Here is a tiny trained network, its code and every weight. The questions are about switching its units off for an input and a class, where a switched-off unit gives its printed mean instead of its output.

import numpy as np


def w(rows, s, z=0):
    codes = np.array(rows[::2]) - 128.0
    scale = np.full(codes.shape[1], s)
    scale[-1] = z or s
    return codes * scale


def f(y):
    return np.maximum(y, 0)


def log_softmax(a):
    a = a - a.max(-1, keepdims=True)
    return a - np.log(np.exp(a).sum(-1, keepdims=True))


def net(x, mask):
    res = np.array(x, float).reshape(1, 4) / 4 @ E
    y = f(res @ A[0][:, :-1].T + A[0][:, -1])
    res = res + np.where(mask, y, B[0][:, -1]) @ B[0][:, :-1]
    return log_softmax(res[-1] @ U[:, :-1].T + U[:, -1])


A, B = {}, {}
E = w([
[35,172,67,176,178,181,248,148,171],'x0',
[43,146,141,181,61,119,148,190,19],'x1',
[162,126,81,221,190,142,168,153,141],'x2',
[204,200,216,103,140,146,125,39,66],'x3',
],0.011)
A[0] = w([
[119,118,142,81,46,100,106,124,50,120],'N1',
[120,122,208,154,128,156,118,111,104,131],'N2',
[159,202,136,169,137,184,179,105,119,244],'N3',
[138,72,157,50,135,89,96,103,244,252],'N4',
[156,216,145,130,203,161,157,101,106,217],'N5',
[95,104,78,59,135,93,136,148,170,169],'N6',
[126,125,34,163,109,114,161,126,172,33],'N7',
[99,154,143,130,97,79,123,112,104,192],'N8',
[133,131,69,213,144,121,147,113,63,83],'N9',
[134,167,171,158,44,115,135,129,102,138],'N10',
[115,110,140,146,163,179,164,133,115,174],'N11',
[159,101,69,146,183,105,132,142,147,190],'N12',
[134,137,158,117,128,132,93,116,76,119],'N13',
[113,122,126,140,162,164,146,150,143,227],'N14',
],0.011,0.0025)
B[0] = w([
[72,153,126,84,119,131,199,175,122,225],'N1',
[109,83,146,140,59,97,125,107,113,174],'N2',
[166,77,151,175,76,208,164,189,144,211],'N3',
[222,222,164,98,168,58,157,187,140,252],'N4',
[195,64,121,158,78,254,61,95,11,218],'N5',
[116,132,95,87,107,87,173,134,140,196],'N6',
[98,135,152,120,132,87,118,154,123,205],'N7',
[26,40,117,157,139,169,144,49,93,176],'N8',
[193,141,211,131,163,147,123,156,149,192],'N9',
[99,66,90,92,112,169,175,162,119,192],'N10',
[143,131,143,168,99,188,152,119,160,178],'N11',
[136,121,164,85,133,58,102,154,224,200],'N12',
[125,126,151,159,99,107,109,85,154,185],'N13',
[82,110,164,175,130,182,183,190,149,187],'N14',
],0.0083,0.014)
U = w([
[147,208,94,105,158,152,32,34,128,1],'0',
[161,109,128,106,194,180,56,165,106,126],'1',
[144,189,198,82,208,89,135,178,199,152],'2',
[139,100,162,211,105,226,147,77,145,187],'3',
[2,114,56,70,127,122,161,77,138,113],'4',
],0.009,0.0023)

Each question gives the input, the list of numbers given to net, and the class t.
The units are the neurons (one row each of A and B). Each row of codes is followed by its name. A weight is (code - 128) times the scale printed after its matrix; where a second scale follows, it is the last column's (A, B and U).
mask holds one flag per neuron, in row order. A switched-off neuron (its flag False) gives its mean, the last column of its row in B, instead of its output. The means were averaged over made-up inputs and are rounded, as every weight is.
A unit's drop is (log p(t) with every unit on - log p(t) with that unit switched off) / (log p(t) with every unit on - log p(t) with every unit switched off).
The circuit of an input: a set's keep is (log p(t) with only the set's units on - log p(t) with every unit switched off) / (log p(t) with every unit on - log p(t) with every unit switched off). Starting from the 12 units with the biggest drops (on a tie, the unit counted first), units are removed one at a time, each time the one whose removal leaves the highest keep (on an exact tie, the one counted first), for as long as the keep stays at least 0.8.
units of the circuit, in order: the units of the circuit, biggest drop first
k most important neurons: the k neurons with the biggest drops, biggest first
drop when u is switched off: that unit's drop, to one decimal
input [6,7,5,-5], class 2: units of the circuit, in order	N9
input [-6,-2,3,5], class 0: 2 most important neurons	N14; N3
input [-2,-8,2,8], class 1: units of the circuit, in order	N5; N4
input [-1,6,-1,3], class 4: 2 most important neurons	N1; N5
input [8,0,7,-6], class 2: 2 most important neurons	N12; N7
input [2,4,8,-4], class 2: 2 most important neurons	N5; N12
input [1,8,7,-5], class 2: 2 most important neurons	N5; N9
input [3,-8,3,4], class 3: 2 most important neurons	N5; N3
input [3,5,2,-7], class 2: 2 most important neurons	N9; N5
input [3,2,-7,4], class 4: 2 most important neurons	N1; N9
input [0,0,7,-3], class 2: 2 most important neurons	N5; N12
input [1,7,-1,0], class 4: drop when N12 is switched off	0.0
input [6,6,7,-7], class 2: drop when N9 is switched off	0.1
input [-1,5,4,-4], class 2: units of the circuit, in order	N5
input [1,-3,-6,7], class 3: drop when N5 is switched off	0.2
